Here is a tiny trained network, its code and every weight. The questions are about switching its units off for an input and a target symbol, where a switched-off unit gives its printed mean instead of its output.

import numpy as np


def w(rows, s, z=0):
    codes = np.array(rows[::2]) - 128.0
    scale = np.full(codes.shape[1], s)
    scale[-1] = z or s
    return codes * scale


def norm(h):
    return h / np.sqrt((h * h).mean(-1, keepdims=True) + 1e-5)


def f(y):
    return y / 2 * (1 + np.tanh(0.7978845608 * (y + 0.044715 * y**3)))


def softmax(a):
    e = np.exp(a - a.max(-1, keepdims=True))
    return e / e.sum(-1, keepdims=True)


def log_softmax(a):
    a = a - a.max(-1, keepdims=True)
    return a - np.log(np.exp(a).sum(-1, keepdims=True))


def net(x, mask):
    ids = ['γηθλμξπστφψω'.index(c) for c in x.split()]
    T = len(ids)
    res = E[ids] + P[:T]
    u = 0
    for l in range(2):
        q, k, v = (norm(res) @ M[l].T for M in (Q, K, V))
        z = softmax(np.where(np.tri(T) > 0, q @ k.T / 2**0.5, -1e9)) @ v
        res = res + np.where(mask[u], z, O[l][:, -1]) @ O[l][:, :-1]
        u += 1
        y = f(norm(res) @ A[l][:, :-1].T + A[l][:, -1])
        res = res + np.where(mask[u : u + 12], y, B[l][:, -1]) @ B[l][:, :-1]
        u += 12
    return log_softmax(norm(res)[-1] @ U[:, :-1].T + U[:, -1])


Q, K, V, O, A, B = {}, {}, {}, {}, {}, {}
E = w([
[128,130,141,124,136,141,124,121],'γ',
[144,147,137,143,128,127,122,107],'η',
[155,46,3,151,64,60,180,163],'θ',
[141,122,145,130,127,120,112,112],'λ',
[134,117,142,109,141,118,120,130],'μ',
[130,110,145,116,122,139,107,118],'ξ',
[122,142,130,136,115,160,124,118],'π',
[140,146,134,124,143,112,137,128],'σ',
[121,150,125,110,145,138,146,139],'τ',
[127,154,125,129,134,152,136,119],'φ',
[118,134,129,111,128,150,133,132],'ψ',
[130,157,122,126,118,139,143,130],'ω',
],0.0057)
P = w([
[163,88,62,109,200,115,95,71],'0',
[90,166,198,83,110,82,136,44],'1',
[163,158,210,89,120,149,111,181],'2',
[67,56,22,122,198,71,148,5],'3',
[231,77,62,175,209,173,78,217],'4',
[60,150,201,94,95,89,134,56],'5',
[177,149,224,107,96,166,99,224],'6',
],0.0013)
Q[0] = w([
[87,184,206,50,91,117,150,46],'0.h0',
[87,73,2,136,146,81,144,72],'0.h0',
],0.0064)
K[0] = w([
[43,33,3,187,129,49,195,42],'0.h0',
[23,240,220,37,126,96,95,18],'0.h0',
],0.0046)
V[0] = w([
[174,82,199,155,225,104,85,46],'0.h0',
[214,65,112,112,3,31,110,140],'0.h0',
],0.0018)
O[0] = w([
[58,82,194,224,203,134,155,184,255],'0.h0',
[72,175,50,113,97,81,3,151,78],'0.h0',
],0.0022,0.0021)
A[0] = w([
[164,131,87,112,62,116,84,191,65],'0.n0',
[106,146,122,136,121,113,118,153,97],'0.n1',
[156,95,157,129,153,109,156,126,85],'0.n2',
[140,112,144,157,102,117,148,112,163],'0.n3',
[144,127,128,88,130,108,86,97,79],'0.n4',
[94,122,73,123,3,43,113,155,95],'0.n5',
[145,131,127,130,132,126,127,120,112],'0.n6',
[172,71,169,144,126,142,152,108,93],'0.n7',
[127,161,120,180,97,127,179,142,9],'0.n8',
[151,121,132,125,116,117,127,119,65],'0.n9',
[136,157,156,117,142,155,103,106,145],'0.n10',
[97,130,127,162,146,162,191,163,203],'0.n11',
],0.0045,0.0013)
B[0] = w([
[61,86,108,131,89,53,169,44,80],'0.n0',
[139,169,136,142,106,150,148,84,95],'0.n1',
[109,162,75,131,49,184,148,102,214],'0.n2',
[73,110,81,108,147,121,177,122,152],'0.n3',
[65,135,126,202,125,162,91,224,108],'0.n4',
[231,19,48,144,75,78,181,167,84],'0.n5',
[94,128,130,124,115,136,142,143,128],'0.n6',
[80,192,47,117,77,180,215,165,217],'0.n7',
[63,105,206,123,254,155,92,101,89],'0.n8',
[84,149,150,133,161,154,153,134,98],'0.n9',
[100,137,55,128,75,77,109,166,203],'0.n10',
[168,25,148,148,77,28,51,119,247],'0.n11',
],0.0018,0.0015)
Q[1] = w([
[34,215,255,66,41,70,135,102],'1.h0',
[206,185,200,119,84,160,71,215],'1.h0',
],0.0064)
K[1] = w([
[104,79,2,137,123,70,125,84],'1.h0',
[221,98,67,157,99,130,98,230],'1.h0',
],0.0086)
V[1] = w([
[181,230,129,183,198,16,190,95],'1.h0',
[133,81,124,1,172,66,151,238],'1.h0',
],0.0026)
O[1] = w([
[146,147,66,174,103,191,130,255,255],'1.h0',
[16,142,99,129,141,142,169,103,100],'1.h0',
],0.0047,0.00083)
A[1] = w([
[181,167,84,92,88,191,207,132,155],'1.n0',
[120,185,191,93,169,167,108,149,165],'1.n1',
[178,42,216,141,167,89,123,91,5],'1.n2',
[196,68,166,86,120,127,161,147,131],'1.n3',
[69,77,188,163,182,106,148,81,161],'1.n4',
[156,159,156,91,122,51,121,89,109],'1.n5',
[129,130,90,106,95,139,87,104,94],'1.n6',
[135,170,112,146,181,95,188,177,105],'1.n7',
[159,59,174,172,132,56,53,125,77],'1.n8',
[170,94,175,80,140,116,170,30,147],'1.n9',
[167,50,178,168,137,166,253,120,126],'1.n10',
[76,168,97,84,121,125,82,103,61],'1.n11',
],0.0048,0.0022)
B[1] = w([
[113,121,100,38,135,79,57,36,199],'1.n0',
[113,89,59,152,152,82,147,71,207],'1.n1',
[37,55,153,216,61,194,123,137,200],'1.n2',
[186,207,111,198,124,99,136,59,184],'1.n3',
[191,131,131,78,181,24,41,218,244],'1.n4',
[115,96,63,153,122,207,88,165,168],'1.n5',
[172,76,193,167,143,125,142,129,103],'1.n6',
[76,91,164,128,40,209,93,127,171],'1.n7',
[8,170,102,142,138,65,100,42,162],'1.n8',
[186,102,126,95,60,223,172,154,255],'1.n9',
[80,165,200,186,252,128,251,165,196],'1.n10',
[185,110,173,169,162,149,190,143,115],'1.n11',
],0.0032,0.0025)
U = w([
[85,110,220,222,181,142,202,166,87],'γ',
[232,180,134,214,123,100,66,155,58],'η',
[142,72,56,149,99,61,190,125,170],'θ',
[37,151,110,203,128,65,72,69,120],'λ',
[114,131,143,84,208,26,100,205,123],'μ',
[114,19,191,120,104,140,38,109,167],'ξ',
[180,106,153,198,40,202,151,54,75],'π',
[74,156,68,140,92,203,122,210,253],'σ',
[2,153,113,59,176,140,179,86,6],'τ',
[173,219,134,137,189,126,190,42,189],'φ',
[194,80,173,30,131,174,206,149,93],'ψ',
[165,166,65,38,93,107,59,58,148],'ω',
],0.0096,0.0016)

Each question gives the input, a string of symbols that net reads in full, and the target symbol t.
The units are the heads (2 rows each of Q, K, V and O) and the neurons (one row each of A and B). Each row of codes is followed by its name. A weight is (code - 128) times the scale printed after its matrix; where a second scale follows, it is the last column's (O, A, B and U).
mask holds one flag per unit, layer by layer, with each layer's heads first. A switched-off unit (its flag False) gives its mean, the last column of its rows in O or B, instead of its output. The means were averaged over made-up inputs and are rounded, as every weight is.
A unit's drop is (log p(t) with every unit on - log p(t) with that unit switched off) / (log p(t) with every unit on - log p(t) with every unit switched off).
The circuit of an input: a set's keep is (log p(t) with only the set's units on - log p(t) with every unit switched off) / (log p(t) with every unit on - log p(t) with every unit switched off). Starting from the 12 units with the biggest drops (on a tie, the unit counted first), units are removed one at a time, each time the one whose removal leaves the highest keep (on an exact tie, the one counted first), for as long as the keep stays at least 0.8.
circuit, biggest first: the units of the circuit, biggest drop first
most important unit: the unit with the biggest drop
top k neurons: the k neurons with the biggest drops, biggest first
k most important neurons of layer l: the k neurons of layer l with the biggest drops, biggest first
input η π ξ μ σ, target ξ: top neuron	[1.n2]
input ω σ ω θ σ λ, target λ: circuit, biggest first	[0.h0, 1.n9, 0.n4]
input μ μ η ψ θ ψ σ, target σ: 3 most important neurons of layer 1	[1.n4, 1.n5, 1.n3]
input σ ξ τ μ, target ξ: top 3 neurons	[1.n2, 1.n9, 1.n4]
input ξ σ μ ξ π σ, target ξ: circuit, biggest first	[1.h0, 1.n2, 1.n5]
input μ σ σ φ η μ τ, target η: circuit, biggest first	[1.h0, 0.n11, 1.n3]
input π σ σ γ ξ ω, target γ: circuit, biggest first	[0.h0, 1.n10]
input γ σ φ σ ω η σ, target ω: circuit, biggest first	[0.h0, 1.n0]
input γ τ θ ψ ξ ψ, target ψ: top 2 neurons	[1.n11, 0.n5]
input ψ ξ λ η, target ξ: 3 most important neurons of layer 1	[1.n4, 1.n9, 1.n2]
input ω θ λ σ μ, target μ: circuit, biggest first	[0.h0, 1.h0, 1.n4]
input σ ω μ γ, target ω: 3 most important neurons of layer 1	[1.n0, 1.n2, 1.n9]
input ψ λ ω ξ μ π, target ξ: top 3 neurons	[1.n4, 1.n9, 1.n2]
input θ σ σ μ ξ π π, target π: most important neuron of layer 0	[0.n11]
input σ μ γ ψ σ, target γ: 3 most important neurons of layer 1	[1.n10, 1.n2, 1.n4]
input σ ψ ξ π, target ψ: top 2 neurons	[1.n9, 1.n4]
input ξ σ σ ψ ψ σ, target ψ: circuit, biggest first	[1.n9, 0.h0]
input ψ ξ π ξ γ ψ φ, target γ: top 4 neurons	[1.n10, 1.n2, 0.n11, 1.n4]
input σ τ σ ψ η ξ φ, target η: circuit, biggest first	[1.h0, 1.n9, 0.n11]
input θ γ φ, target φ: top 4 neurons	[1.n11, 1.n4, 1.n9, 1.n2]
input σ π ψ θ μ φ λ, target λ: most important unit	1.n9
input σ θ γ ψ φ, target φ: 2 most important neurons of layer 0	[0.n0, 0.n4]
input ξ μ σ ω σ, target σ: top 2 neurons	[1.n4, 1.n7]
input μ σ θ ψ ψ μ, target μ: 4 most important neurons of layer 0	[0.n4, 0.n11, 0.n7, 0.n2]
input ψ τ ξ μ π, target ξ: top 2 neurons	[1.n4, 1.n2]
input ξ μ φ ξ ψ ξ λ, target ψ: top 2 neurons	[1.n9, 0.n11]
input σ ω ω ψ, target ω: top neuron	[1.n0]
input λ σ π ω γ σ φ, target γ: 2 most important neurons of layer 1	[1.n10, 1.n2]
input τ ξ σ ξ ψ μ ω, target ψ: 2 most important neurons of layer 1	[1.n9, 1.n4]
